Below are the code and all the weights of a small trained network. Each question names an input and a class and asks about switching units off, where a switched-off unit gives its printed mean instead of its output.

import numpy as np


def w(rows, s, z=0):
    codes = np.array(rows[::2]) - 128.0
    scale = np.full(codes.shape[1], s)
    scale[-1] = z or s
    return codes * scale


def f(y):
    return y / 2 * (1 + np.tanh(0.7978845608 * (y + 0.044715 * y**3)))


def log_softmax(a):
    a = a - a.max(-1, keepdims=True)
    return a - np.log(np.exp(a).sum(-1, keepdims=True))


def net(x, mask):
    res = np.array(x, float).reshape(1, 7) / 4 @ E
    y = f(res @ A[0][:, :-1].T + A[0][:, -1])
    res = res + np.where(mask, y, B[0][:, -1]) @ B[0][:, :-1]
    return log_softmax(res[-1] @ U[:, :-1].T + U[:, -1])


A, B = {}, {}
E = w([
[135,224,158,168,21],'x0',
[122,129,128,136,128],'x1',
[99,164,254,153,201],'x2',
[124,126,129,133,130],'x3',
[3,115,150,54,81],'x4',
[126,131,127,127,126],'x5',
[87,237,58,118,194],'x6',
],0.0054)
A[0] = w([
[134,149,239,147,233,83],'neuron 0',
[52,116,139,90,87,90],'neuron 1',
[205,117,110,207,171,70],'neuron 2',
[100,180,72,120,170,60],'neuron 3',
[218,129,105,200,168,73],'neuron 4',
[51,107,114,56,132,74],'neuron 5',
[163,61,167,48,144,102],'neuron 6',
[158,40,182,164,55,100],'neuron 7',
[217,145,98,175,170,106],'neuron 8',
[125,35,110,85,226,62],'neuron 9',
[90,204,64,117,175,83],'neuron 10',
[144,116,38,112,76,67],'neuron 11',
[113,142,218,169,191,57],'neuron 12',
[111,59,114,77,225,111],'neuron 13',
[168,46,175,149,50,109],'neuron 14',
[227,137,119,166,166,92],'neuron 15',
[34,117,139,72,92,70],'neuron 16',
[160,107,44,96,93,54],'neuron 17',
[101,163,244,166,158,95],'neuron 18',
[95,115,147,73,103,11],'neuron 19',
[155,213,171,142,38,92],'neuron 20',
[115,135,90,104,100,52],'neuron 21',
[131,83,110,81,180,32],'neuron 22',
[101,253,34,140,179,88],'neuron 23',
[146,68,123,55,217,96],'neuron 24',
[104,99,127,36,173,23],'neuron 25',
[112,198,153,195,27,81],'neuron 26',
[107,170,242,138,195,118],'neuron 27',
[113,91,112,132,148,25],'neuron 28',
[130,86,116,83,173,36],'neuron 29',
[100,121,191,205,196,125],'neuron 30',
[242,130,103,174,209,86],'neuron 31',
[59,207,78,84,182,155],'neuron 32',
[3,107,121,72,92,48],'neuron 33',
[133,200,192,140,24,90],'neuron 34',
[154,187,171,117,177,2],'neuron 35',
[127,149,232,127,164,68],'neuron 36',
[114,100,133,99,142,16],'neuron 37',
[168,50,187,137,75,59],'neuron 38',
[150,77,1,110,77,80],'neuron 39',
[147,102,10,144,45,92],'neuron 40',
[116,168,181,132,179,76],'neuron 41',
[77,132,133,61,125,75],'neuron 42',
[15,95,148,32,141,110],'neuron 43',
[123,59,118,79,210,104],'neuron 44',
],0.007,0.0082)
B[0] = w([
[68,118,93,48,145,196],'neuron 0',
[83,169,180,168,98,137],'neuron 1',
[97,155,215,146,52,146],'neuron 2',
[134,109,209,128,253,106],'neuron 3',
[27,171,210,126,58,155],'neuron 4',
[114,175,155,133,73,126],'neuron 5',
[158,138,128,182,169,145],'neuron 6',
[151,92,177,146,225,195],'neuron 7',
[48,137,193,125,51,180],'neuron 8',
[97,243,87,178,177,153],'neuron 9',
[150,71,185,137,218,145],'neuron 10',
[55,125,135,25,205,126],'neuron 11',
[58,157,123,41,147,132],'neuron 12',
[138,224,64,200,143,183],'neuron 13',
[149,72,169,153,209,205],'neuron 14',
[37,172,201,138,47,163],'neuron 15',
[57,159,219,154,93,138],'neuron 16',
[57,152,155,56,138,112],'neuron 17',
[109,112,72,57,140,180],'neuron 18',
[49,189,210,100,168,83],'neuron 19',
[122,225,55,175,167,182],'neuron 20',
[65,225,172,60,205,83],'neuron 21',
[65,246,141,124,200,90],'neuron 22',
[179,45,213,162,211,208],'neuron 23',
[121,197,79,155,149,160],'neuron 24',
[61,234,155,102,148,93],'neuron 25',
[114,235,55,174,190,178],'neuron 26',
[113,89,87,48,118,220],'neuron 27',
[97,169,128,113,187,75],'neuron 28',
[65,236,116,111,207,87],'neuron 29',
[130,113,99,79,97,193],'neuron 30',
[73,160,201,170,32,198],'neuron 31',
[167,56,155,159,140,251],'neuron 32',
[34,197,237,113,46,143],'neuron 33',
[146,194,90,185,173,190],'neuron 34',
[60,185,201,81,204,89],'neuron 35',
[72,98,90,62,167,129],'neuron 36',
[98,173,173,126,164,76],'neuron 37',
[91,166,213,100,255,137],'neuron 38',
[42,131,94,25,149,176],'neuron 39',
[43,135,111,23,176,188],'neuron 40',
[123,108,122,83,148,118],'neuron 41',
[118,148,182,150,107,107],'neuron 42',
[107,131,204,176,56,202],'neuron 43',
[134,204,77,183,162,164],'neuron 44',
],0.0095,0.0029)
U = w([
[82,155,222,153,26,65],'0',
[140,232,58,190,173,76],'1',
[94,104,103,2,132,71],'2',
[146,99,128,147,105,244],'3',
[166,64,228,159,224,2],'4',
[148,108,119,147,84,209],'5',
],0.011,0.0082)

Each question gives the input, the list of numbers given to net, and the class t.
The units are the neurons (one row each of A and B). Each row of codes is followed by its name. A weight is (code - 128) times the scale printed after its matrix; where a second scale follows, it is the last column's (A, B and U).
mask holds one flag per neuron, in row order. A switched-off neuron (its flag False) gives its mean, the last column of its row in B, instead of its output. The means were averaged over made-up inputs and are rounded, as every weight is.
A unit's drop is (log p(t) with every unit on - log p(t) with that unit switched off) / (log p(t) with every unit on - log p(t) with every unit switched off).
The circuit of an input: a set's keep is (log p(t) with only the set's units on - log p(t) with every unit switched off) / (log p(t) with every unit on - log p(t) with every unit switched off). Starting from the 12 units with the biggest drops (on a tie, the unit counted first), units are removed one at a time, each time the one whose removal leaves the highest keep (on an exact tie, the one counted first), for as long as the keep stays at least 0.8.
circuit, biggest first: the units of the circuit, biggest drop first
top k neurons: the k neurons with the biggest drops, biggest first
drop of u: that unit's drop, to one decimal
input [3,-2,-8,-1,5,7,5], class 2: top neuron : [neuron 40]
input [4,-3,5,-1,3,-6,7], class 4: top 3 neurons : [neuron 23; neuron 32; neuron 10]
input [6,-5,6,-2,0,6,-7], class 4: top 2 neurons : [neuron 7; neuron 14]
input [5,3,0,7,7,-5,8], class 4: circuit, biggest first : [neuron 23; neuron 10]
input [-8,-1,-4,-2,-7,-8,-6], class 1: circuit, biggest first : [neuron 9; neuron 13]
input [6,4,-8,-6,-2,5,-1], class 2: circuit, biggest first : [neuron 40; neuron 39]
input [3,-8,-6,0,-2,6,-7], class 4: circuit, biggest first : [neuron 14; neuron 7]
input [7,-1,7,7,5,5,-6], class 1: circuit, biggest first : [neuron 34; neuron 26]
input [-8,8,8,8,7,-8,3], class 1: top 2 neurons : [neuron 13; neuron 44]
input [-5,5,2,-5,5,-3,5], class 0: top 3 neurons : [neuron 43; neuron 33; neuron 5]
input [8,-8,2,7,2,-8,6], class 1: top 3 neurons : [neuron 26; neuron 20; neuron 34]
input [-6,-5,-7,3,-2,-7,-6], class 2: top 2 neurons : [neuron 39; neuron 40]
input [2,-3,-7,-1,8,-8,6], class 0: circuit, biggest first : [neuron 33; neuron 43]
input [-6,8,-8,1,-5,-8,4], class 2: circuit, biggest first : [neuron 39]
input [-1,0,1,-1,4,-6,-7], class 4: circuit, biggest first : [neuron 7; neuron 14]
input [7,3,-4,1,-2,-5,8], class 4: top 2 neurons : [neuron 23; neuron 10]
input [6,6,-8,0,-6,4,5], class 2: top 3 neurons : [neuron 40; neuron 39; neuron 11]
input [8,7,7,-1,3,-7,-4], class 1: drop of neuron 34 : 0.2
input [0,-6,5,-8,8,3,2], class 0: drop of neuron 43 : 0.1
input [-1,-3,6,0,8,7,3], class 0: circuit, biggest first : [neuron 43]
